In the rows, zero is written as 128.
[ 75 137 153 114 216 146 119 187 134 138 120 151  91 217 190 140 150 171
 109 107 149 144 137 136 131 101 142 136 144  89 105  83  70 105 117 120
 131 129  78 122 111 120 167 125  96 141 155  64  78 108 154]
Bimom
[ 80 141 164 100 205 131 138 194 132 146 112 148  89 207 202 165 160 167
 117 100 160 169 146 153 137  98 154  98 159  99 111  72  53 111 134 124
 133 137  82 140 132 124 163 110 120 138 142  75  61 121 152]
Bimom
[103 129 116  91 116 136 108 155 123 124 141 162  94 119 101 130 166 146
 122 129 154 122 136  84  86 134 141 176 130 121 125 119 184 134 115 146
 101 111 147 163 106 151 153 101 179 160 137 120  81 186 156]
zasol
[ 87 122 125  99 108 117 122 157 123 133 135 151  89 150 127 122 174 161
 156 118 143 148 136 103  75 151 146 135 157 136 103 158 201 144 138 161
 101 118 170 185 111 165 136  76 195 133 126 154  95 207 113]
Kazu
[ 78 116 127  95 105 124 110 168 120 127 140 154  86 142 113 127 174 150
 132 130 153 141 141  97  81 138 150 141 154 132  97 153 178 120 134 160
  94 119 161 184 111 167 142  75 189 146 138 138  75 210 132]
Vari
[ 95 114  60 127 162 164 139 191 111 104 145 143 125 212  87 133 122 141
 141 141 115  68 146 125  98 142 126 125 147 101  79 129 134 112 125 123
 100 129 125  94 111 106 104 107 129  99 142 102 163  99 152]
zasol
[ 97 116  60 127 161 159 130 180 117 106 150 131 128 209 109 134 123 137
 135 143 115  57 139 126  92 155 121 119 155  97  68 132 136 108 120 119
 102 134 118  90 124 115 108  94 140  98 137 107 157  88 148]
derok
[ 58 105 106 126 169 110 125 159 118 143 123 165 131  63 143 143 133 125
  96 103 148  97 117  91 127 128 101 159  86 106 122 151 151  73  78  84
 123  63  98 154 138 108 117  95  76  88 119 163 167  97 157]
zasol
[110 120 119 102 113 132 102 144 122 129 160 182  84 131 109 135 159 160
 128 130 168 108 128  85  89 135 135 172 123 116 111 136 181 125 107 151
 107 110 153 173 116 165 157  77 177 135 127 142  90 188 142]
Kazu
[ 98 122  70 121 143 149 158 186 110  93 169 146 136 217  93 154 137 131
 130 156 112  40 143 128 108 122 107 121 169 107  71 129 128 125 144 106
  97 127 124 104 111  83 100  92 136 107 135 102 156 119 143]
Loluk
[103 125  74 135 159 154 153 178 116  84 172 139 133 217  99 143 141 127
 134 153 119  38 137 132 120 115 112 125 164 106  70 138 139 114 141 124
 103 130 120  96 109  96 100  91 131 112 142 103 151 124 136]
sobab
[ 95 113  79 125 160 158 139 189  93  91 149 145 117 200  93 133 138 134
 138 127 108  66 139 130 104 136 134 126 160 102  57 144 142  99 123 120
  84 123 137  99 120  98 100 114 118 102 153  90 137 102 140]
Vari
[ 75 151 152 119 219 146 119 184 137 139 117 146  92 223 191 159 166 156
 116 105 152 151 150 154 138  77 127 132 164  89 108  99  65 114 124 126
 137 128  65 136 118 119 157 123 101 115 153  78  89 138 138]
zasol
[ 73 143 150 120 220 150 121 179 143 132 136 142  94 206 201 156 164 163
 114 108 146 154 151 143 141  92 128 131 178  85 104  92  75 105 125 132
 127 120  65 128 118 122 163 119 112 106 158  76  80 129 138]
Turo
[ 79 139 149 115 217 141 127 180 148 146 120 142  81 229 211 152 138 177
 107  97 147 157 154 139 154 105 134 108 166  97 111  72  71 113 128 149
 125 135  75 135 108 133 163 121 134 122 156  87  67 117 146]
Turo
[ 80 137 145 127 213 141 126 182 144 158 125 140  72 245 199 147 140 173
 116  92 154 146 144 145 145  92 133 120 153 102 109  85  75 109 117 148
 130 133  83 140 110 126 161 128 125 126 145  87  78 120 140]
Kazu
[ 54 104 108 128 167  99 149 149 128 143 125 160 129  52 158 144 139 132
  94  93 147 106 107  96 129 137 100 159  79 109 117 155 151  72  79  84
 126  73 103 160 146 108 126  85  70  96 114 164 165  98 158]
sobab
[109 121  61 125 160 161 145 193 115  93 156 142 121 228  97 126 120 134
 150 149 121  57 143 128  92 134 128 120 155  97  75 140 132 115 129 120
 100 124 114  94 118 103 107 100 131 107 135  97 162 106 147]
Kazu
[ 82 150 159  99 213 126 128 193 133 151 103 146  88 205 204 167 158 162
 115 103 152 164 136 159 134  97 152 101 152 103 113  70  50  94 122 116
 135 134  76 136 131 124 158 119 107 136 131  82  73 119 146]
derok
[ 96 107  63 125 164 168 149 183 110  91 156 139 121 204 102 131 120 134
 135 149 115  50 142 120 107 142 134 126 162 102  90 138 126 109 114 122
  94 138 118  92 110  96 106 102 119 102 139  97 159  95 146]
parak
[109 120  71 123 176 169 151 199 100  87 163 156 120 200  82 135 132 131
 147 142 108  68 133 123 108 140 147 125 152 110  71 139 134 108 120 111
  83 127 119  95 124 103  99 106 113 107 156 102 136  94 142]
vigef
[ 97 119  65 128 162 161 157 189 116  95 158 135 122 195  98 127 128 127
 148 147 118  65 143 114  99 147 128 117 158 100  83 141 133 106 129 122
  93 136 117  90 123 100 105  89 126 108 138 102 156  81 140]
vigef
[ 64 116 107 141 149 112 144 157 126 146 135 173 127  69 152 133 138 122
 119 118 169 103 125  84 106 121  79 159  93  99 114 155 140  98 108  72
 135  78  87 144 163 126 116  78  70  90 114 163 159 107 143]
Kazu
[ 67  98 109 143 172 118 126 155 114 124 133 157 112  71 175 128 133 120
 112  89 149 123 123  92 119 116  86 174 105 113 116 168 168  71  95 103
 117  67 107 155 134 116 129  99  83  94 136 167 168  83 144]
parak
[ 74 142 143 116 217 146 119 176 142 140 121 134  99 216 203 162 171 160
 121 106 151 146 145 152 139 104 129 119 165  90  95  97  63 113 121 126
 137 140  73 131 125 131 159 114 107 119 148  82  83 128 131]
derok
[ 98 118  72 122 151 151 154 185 117  96 169 155 129 223 100 150 130 137
 128 161 116  32 140 123 109 105 104 134 158 108  81 132 127 120 139 112
 100 128 118  98 112  89 102  92 133 105 142 103 155 118 146]
Loluk
[ 98 118  64 127 158 165 142 181 109  95 155 137 126 199 103 130 120 138
 139 143 115  69 149 123  98 147 128 119 163  96  76 129 142 113 121 124
  92 133 120  93 116 101 106  96 129  89 146  96 158  93 147]
Turo
[102 107  66 130 163 165 140 185 113 100 160 129 128 209 102 136 127 126
 127 147 119  53 140 128  99 141 128 127 161  95  72 140 129 119 118 120
 100 129 116  89 114  98 113 105 122  97 147  90 160  86 149]
Bimom
[109 115  65 139 148 169 141 175 105  94 155 148 121 198 105 148 129 131
 141 146 119  59 141 126  99 142 133 137 149 102  80 144 136 124 117 115
  98 125 132 105 119 105 120 101 143 102 145 121 144 108 141]
parak
[ 94 120  73 123 158 153 149 178 114  92 168 151 130 215  98 146 134 135
 130 155 120  50 146 125 120 112 110 126 171 104  77 129 123 106 140 118
  89 118 107  94 110  92  99  88 127  93 143  93 153 116 136]
Turo
[ 84 148 168 108 209 128 136 189 142 138 115 145  87 193 205 161 166 163
 113 118 157 162 139 157 140  86 144 115 154  98 121  75  56  99 126 124
 134 136  76 144 132 122 164 120 116 136 129  76  76 136 150]
sobab
[ 56 106 129 153 142 110 127 169 123 132 117 156 111  71 153 126 150 128
 106 103 166 126 126  96 100 104  85 172  79 107 113 143 164  81  99  82
 141  74  95 146 129 116 128 113  56 100 133 156 164 106 144]
zasol
[102 120 121  94 127 130 120 157 108 139 147 182  81 121 102 152 156 163
 126 113 161 120 122  76  95 125 142 174 130 119 121 128 175 120 108 144
 100 102 149 163 126 151 151  91 159 143 142 129  79 169 161]
Bimom
[ 72  98 110 145 160 109 129 154 127 114 140 159 123  69 173 126 129 126
  95  93 143 113 116  84 118 112  88 170  96 109 104 167 162  67 102 107
 118  74  97 149 138 106 125  91  63  99 139 156 169  93 157]
Loluk
[ 60 101 108 128 171 109 138 141 110 142 126 172 120  54 163 149 133 123
  98  97 147  97 113  87 134 128 103 164  86 113 122 161 145  70  78  90
 119  74 111 157 139 104 124  87  63  92 117 164 160  89 145]
parak
[106 123  77 129 147 150 145 185 103  86 163 144 135 228 107 145 140 131
 133 143 118  44 137 130 107 128 125 113 161 106  71 141 131 117 138 119
 100 127 121  99 110  94 101  81 138 123 149 103 140 110 140]
Bimom
[ 57 115 117 135 160 108 146 161 134 146 134 167 125  40 156 131 144 119
 105 125 159 113 118  91 120 126  85 160  98 100 117 144 140  90  99  74
 135  85  98 143 165 123 122  91  69  93 113 156 157  95 153]
sobab
[100 134 124  87 128 124 128 156 120 132 147 183  85 103  88 144 152 161
 134 121 157 135 124  84 106 125 140 164 120 127 133 121 171 101 110 144
 107 106 145 167 129 150 149  94 162 152 132 128  87 182 170]
sobab
[108 118  65 131 161 161 133 174 107  93 161 148 131 201 107 154 121 136
 138 142 119  64 146 124 107 133 127 127 149  98  76 134 138 114 125 126
  96 121 122 108 111 102 115  92 142  88 141 113 149 109 147]
Turo
[100 124  79 132 168 159 140 183 108  95 153 148 130 194  96 138 138 134
 140 146 119  62 129 132 112 140 129 131 155 103  69 141 145 110 116 111
  94 129 130  99 122 101 102 100 121  95 136 104 149 111 131]
sobab
[ 95 115  68 131 164 169 132 194 113  96 151 137 122 206 105 125 125 128
 140 157 114  58 148 124 106 141 124 131 162 101  89 143 134 105 107 117
  90 132 124  87 115  92 107 111 125 105 149  93 163  92 146]
parak
[ 72 143 159 117 215 146 122 183 140 138 124 135 102 206 199 164 173 155
 113 111 142 141 140 152 137  87 130 122 176  86 110 100  58 111 119 122
 139 144  70 128 119 123 152 116  98 121 141  79  90 134 128]
fip
[108 138 123  89 118 127 122 151 130 111 138 158  97 115 114 132 169 142
 126 121 161 129 132  94  92 139 146 169 139 119 113 127 189 135 122 149
 107 118 148 163 110 154 154  93 176 157 130 125  86 193 150]
sobab
[ 60  97 105 125 164 108 137 147 116 138 132 166 131  52 150 147 132 126
  98  99 143 103 115  86 132 126  92 164  87 106 120 149 147  79  84  83
 117  82 110 139 139 109 116  85  70  97 119 161 156  93 156]
fip
[116 118  66 133 150 164 142 174  97  94 161 143 140 195 103 156 130 142
 130 142 108  63 140 128 100 151 128 130 151 105  79 128 136 122 122 116
  99 118 130 110 113 103 109  99 152  96 140 119 150 112 143]
Turo
[108 131 117  96 109 142 116 140 118 130 158 189  96 118  93 148 156 150
 103 135 157 101 126  79  90 131 123 183 119 116 119 123 176 126 104 144
 113 111 153 176 118 147 159  85 175 135 140 135  80 173 154]
Loluk
[106 133 115  97 112 143 106 142 114 127 149 192  97 117  98 138 158 162
 115 136 166 115 132  84  91 138 126 174 126 111 114 124 187 132 109 142
 104 111 152 179 119 155 162  78 186 125 138 134  76 170 144]
Turo
[ 63 115 116 138 151 109 145 159 128 131 139 174 116  62 158 127 137 119
 112 115 157 102 114  83 104 130  90 157  87 102 114 148 144  84  99  73
 131  79  90 143 154 129 119  88  66 101 112 149 146  98 149]
Kazu
[ 61 114 122 140 153 101 146 162 135 148 134 174 127  41 157 131 139 121
 106 121 168 113 121  89 111 121  83 161  92  98 116 141 143  87  99  67
 136  88  97 139 164 126 117  83  67  90 112 159 160  98 152]
sobab
[ 94 112  66 124 166 169 141 190 117  96 146 137 126 210 106 130 121 132
 145 147 115  58 142 128 102 144 127 123 164 100  87 147 137 122 116 118
  95 133 119 100 113 101 110 100 125  96 146 105 163  98 140]
parak
[ 89 141 146 111 223 154 114 196 136 135 127 161  87 219 199 147 145 164
 110 120 135 134 142 137 144  97 139 138 150 102 127  97  59 118 106 121
 126 129  75 132 108 113 163 128 105 145 149  79  83 115 150]
parak
[ 57 100 102 126 170  97 149 151 126 139 127 165 139  58 152 144 137 124
  95  98 150 102 113  90 135 128  93 165  78 105 114 147 145  73  84  84
 121  75 109 156 148 111 114  84  68  94 115 164 168 102 157]
sobab
[ 59 121 122 136 158 108 151 165 121 134 133 175 119  50 153 130 147 119
 116 118 159 111 119  75 110 132  88 147  91  97 118 149 145  83 107  73
 132  88  91 143 160 124 120  80  62 101 119 163 140  80 140]
vigef
[101 120  69 120 164 156 150 187 110  95 163 157 127 223 103 146 134 136
 134 148 121  45 140 128 118 116 115 127 160 111  86 139 127 116 137 114
  95 125 122  97 107  92 107  87 130 121 147 105 142 120 138]
parak
[ 85 144 159 104 212 136 135 200 133 148 108 145  90 220 207 158 156 162
 113 104 162 167 141 157 129  85 152 105 156  96 119  72  55 120 128 127
 137 131  76 133 125 121 163 115 112 136 144  82  63 123 148]
Bimom
[ 86 120 130  85 108 129 126 155 126 125 139 152  88 134 119 130 169 158
 137 131 141 145 137  97  79 149 134 149 162 133 108 157 185 130 133 159
  98 115 166 178 110 148 141  78 190 128 136 140  98 198 134]
Loluk
[101 120  65 134 152 145 167 185 108  97 163 141 130 236 108 142 131 135
 142 150 117  43 146 130 112 110 105 118 155 114  80 136 132 133 149 115
 104 119 118  99 111  91  92  86 127 115 136 116 167 126 134]
Kazu
[101 117  66 123 170 161 154 185 120  97 156 139 119 203  96 135 126 138
 149 151 124  64 140 131 102 135 123 125 163  97  76 141 128 111 122 121
  94 140 117  97 125 108 107  97 127  96 138  92 165 109 151]
sobab
[ 75  99 108 151 168 112 132 152 121 117 134 151 121  72 168 118 143 120
 107  88 154 127 113  87 117 121  92 175  97 103 102 166 161  74 105 106
 115  76  96 150 138 120 127  94  62  95 135 170 161  84 136]
vigef
[ 96 129 116  84 130 132 119 162 115 143 136 187  81 120  79 136 152 168
 134 121 160 141 135  78  98 117 141 165 126 124 136 121 172 108 116 149
  97  98 142 169 121 146 149 101 163 149 146 125  80 182 167]
zasol
[ 88 144 165 103 200 131 132 200 134 137 115 146  88 217 206 159 162 163
 112 100 156 154 138 153 131  99 156  97 161  97 111  81  61 111 129 130
 131 135  82 137 120 119 159 111 118 145 147  78  56 122 150]
Bimom
[ 82 123 129  85 111 135 117 155 126 125 145 159 100 126 112 129 174 157
 140 131 151 143 137  92  85 143 149 140 161 133 113 149 190 124 135 164
  94 109 153 179 103 154 137  71 192 126 138 135  76 204 123]
Turo
[ 96 114  58 125 165 160 136 182 110 100 153 136 126 207  98 131 127 139
 141 138 117  61 140 124  95 156 125 126 158  98  62 133 137 102 125 116
  99 137 126  88 116 112 105 106 127 101 141  99 157  87 146]
derok
[ 65 112 111 137 153 106 133 157 121 140 121 171 121  64 158 141 137 117
  95 112 162 115 120  97 108 136  86 156  83 101  95 142 138  85  92  64
 134  86  95 138 168 135 120  83  65  86 116 163 153  87 147]
derok
[112 129 114  92 114 129 116 160 126 125 144 174  92 130 105 137 165 146
 128 124 165 107 138  83  92 134 156 163 124 124 107 117 184 133 119 145
 100 109 145 154 113 156 147  99 172 162 135 121  76 194 148]
Kazu
[ 86 149 160 102 204 126 130 195 138 145 118 158  83 218 204 159 151 168
 132 106 158 156 145 150 135  86 149  99 149  98 117  74  57 112 133 125
 136 131  75 145 125 125 160 109 111 138 128  88  74 137 149]
Kazu
[ 76 138 151 118 229 154 126 174 138 138 135 143  99 189 202 168 162 159
 124 112 140 142 141 143 138  90 125 134 176  88 114 104  63 109 125 123
 128 138  73 128 121 127 158 114 113 119 141  75  89 120 137]
fip
[101 128 122  75 127 130 124 160 116 135 153 194  80 128  85 151 147 166
 130 119 150 128 132  74  98 111 132 172 124 120 132 122 161 112 109 146
 109 106 144 162 127 140 146  97 150 140 141 123  84 186 170]
Loluk
[ 60 116 114 128 144 109 145 164 126 139 135 176 122  52 153 136 143 120
 103 119 163 107 122  86 108 120  77 155 101  97 109 142 141  92 107  73
 132  91 100 145 161 113 121  89  64  90 120 152 150  94 156]
Loluk
[112 124 123  90 127 129 115 149 113 135 146 182  85 113  97 147 151 165
 120 112 166 125 124  76 103 124 143 174 131 118 122 134 172 115 112 151
 102  98 146 154 127 145 154  88 157 148 139 120  80 174 165]
Bimom
[ 99 114  72 126 171 171 130 186  92 105 150 153 123 200  88 131 136 143
 135 136 109  67 138 130 105 140 143 127 152 111  72 141 137 107 110 118
  86 122 123 101 116  95  93 112 115  90 153 101 146 103 140]
zasol
[ 64 122 112 131 164 108 144 161 142 146 138 172 134  56 153 136 139 116
 111 119 169 109 118  98 115 119  82 150 102  95 111 143 135  94 109  74
 137  93  86 138 165 132 119  80  74  89 113 151 149 104 152]
sobab
[ 89 118 131 100 108 126 113 163 119 123 141 155  87 137 122 144 178 155
 148 117 148 142 138 102  84 137 143 147 161 122 104 150 171 130 132 159
 103 112 161 178 111 159 147  83 186 135 129 142  86 201 124]
Vari
[104 128 118  85 122 137 113 156 117 133 141 165  98 116 104 145 167 138
 119 120 164 119 130  82  95 137 151 170 144 127 112 126 182 138 121 149
  91 106 144 161 108 143 150 101 177 149 137 109  64 172 152]
Bimom
[ 61 102 122 147 137 105 136 169 125 127 126 154 112  71 162 128 140 126
 101 108 160 117 127  94  97 111  78 165  73 115 105 153 163  76  97  77
 139  83 100 140 135 104 126  96  53 105 132 156 178 101 149]
Loluk
[ 83 147 148 117 224 142 114 192 149 147 120 154  88 212 199 143 150 177
 114 104 142 143 132 138 140 111 127 146 144  86 110  83  75 113 106 125
 133 129  85 128 107 125 168 132 102 142 148  82  93 119 159]
sobab
[113 127 126  91 124 131 112 144 118 122 138 168  91 117 116 145 158 143
 121 121 163 114 140  85  95 128 135 178 143 109 110 120 178 138 121 147
 103 107 148 153 108 156 156 102 177 142 130 117  78 180 144]
Vari
[ 66 114 112 135 162 116 149 164 119 136 134 169 127  51 151 129 147 118
 102 110 157 106 112  82 101 138  87 165  94  97 109 153 150  91 100  72
 125  82  94 145 159 124 115  82  65  91 121 164 144  83 145]
vigef
[ 74 139 147 116 218 146 119 182 142 128 130 132 104 218 194 161 178 157
 112 113 151 141 145 152 140  89 132 133 166  94  95  91  68 103 125 123
 134 133  68 126 117 129 157 125 107 126 154  71  80 143 135]
derok
[ 93 112  63 118 157 161 145 191 119  98 157 139 125 203  97 137 123 134
 135 150 109  54 142 127 100 147 121 123 160  99  73 136 130 111 118 116
  95 131 123  97 116  90 110 108 127  93 141  95 168  92 157]
Loluk
[ 75 144 146 117 221 153 118 183 140 139 120 147  96 213 184 158 166 157
 118 120 147 148 151 140 142  89 124 136 162  86 115  94  62 119 120 126
 128 124  66 138 123 125 159 125 107 118 153  75  86 138 142]
zasol
[ 89 116  74 125 170 162 140 188 100  89 148 145 125 203  89 135 139 138
 141 137 109  67 133 131 107 136 142 125 152 112  58 143 145  89 120 111
  89 120 122  92 121  98  96 112 110 102 155  90 142  99 134]
derok
[112 129 116  96 128 136 123 155 123 118 144 160  91 129 103 131 165 142
 123 119 163 119 132  82  92 138 145 170 137 120 105 125 191 132 123 152
  93 118 146 159 107 156 152  93 173 157 140 124  73 173 137]
vigef
[ 82 147 151 111 216 147 120 186 139 136 135 152  91 221 190 150 167 157
 128 116 153 143 144 146 137  84 137 124 164  90 110  98  72 116 122 127
 133 129  67 141 131 131 159 113 105 121 151  82  77 145 134]
Kazu
[106 137 116  88 114 137 104 149 120 132 131 164  96 121 102 132 166 152
 130 124 160 128 143  79  88 144 131 177 135 119 128 119 184 148 123 150
 107 111 148 157 101 152 149 108 183 152 132 128  79 189 151]
zasol
[108 112  68 146 153 157 131 171  99  93 157 139 125 203 106 156 127 135
 138 131 108  56 144 126 107 145 124 135 153  91  63 141 136 121 114 119
  97 119 136 102 116 107 114 109 142  94 138 114 147 108 141]
Vari
[ 57 105 104 124 168 106 143 156 117 134 135 165 133  56 142 134 143 115
 104 106 146  98 110  82 129 127 105 164  84 112 123 153 146  66  88  80
 113  74  94 153 146 109 116  91  66  98 122 164 151  85 147]
vigef
[ 78 142 154 120 217 143 125 195 154 117 131 138  92 219 198 146 171 144
 118 111 146 150 143 145 144  91 130 127 166  90 100 108  75 109 132 134
 126 131  66 128 117 124 161 115 101 124 157  82  77 122 129]
vigef
[103 134 110  78 128 124 133 153 110 144 140 190  77 121  89 154 149 171
 130 105 154 134 128  77  96 131 136 167 126 123 122 122 163 118 114 141
 109  99 143 160 127 150 145  96 153 148 137 134  78 176 170]
derok
[109 122  54 129 161 159 134 181 105  97 152 151 130 216  91 158 131 135
 134 134 122  56 139 125 103 145 137 141 146  96  54 129 133 116 123 117
 103 123 133  94 109 111 112 115 134 101 145 113 141 111 149]
derok
[ 98 116  60 129 157 168 149 175 109  98 158 133 124 206 102 133 122 143
 139 143 120  68 149 126 100 146 125 120 167  95  80 122 128 117 123 122
  97 140 117  96 118 105 111  99 136  89 142  98 155  96 146]
Turo
[ 85 148 163 100 209 142 133 181 131 141 120 158  86 188 201 161 158 171
 109 116 158 159 137 147 139  91 146 106 155  96 129  63  58 100 122 123
 127 132  68 144 133 124 167 106 113 127 139  76  56 124 144]
Turo
[ 73 104 114 142 171 111 123 156 127 127 131 164 126  55 165 125 125 117
 103 100 151 117 111  86 132 109  97 162 107 110 119 174 158  65 107 107
 114  69  96 157 136 109 128  99  56  99 134 158 160  88 149]
parak
[ 64 116 125 136 144 110 126 165 121 141 127 166 122  50 159 132 147 116
 108 118 160 101 120  91 106 122  79 156 106  92 113 144 143  90 103  73
 132  80  96 137 165 129 122  92  76  93 117 153 147  91 145]
Vari
[104 130 118  88 134 131 114 162 110 140 135 194  81 118  79 150 148 172
 131 119 158 132 129  75  97 128 141 169 126 117 131 125 166 108 105 140
 100  96 139 167 126 150 146 102 159 140 130 125  86 181 165]
zasol
[ 61 102 120 145 149 108 139 166 124 124 131 159 118  68 162 137 142 128
 102  99 154 112 122  92 107 107  79 162  78 107 101 151 162  79  99  86
 138  75 102 147 134 103 125 105  54  99 131 152 165 101 151]
Loluk
[ 84 137 165 102 208 132 131 189 136 140 111 149  88 204 206 163 162 165
 109 107 161 157 139 149 139  93 154 112 154  97 115  75  55 106 129 129
 131 131  79 135 121 120 167 119 116 138 137  69  64 117 148]
Bimom
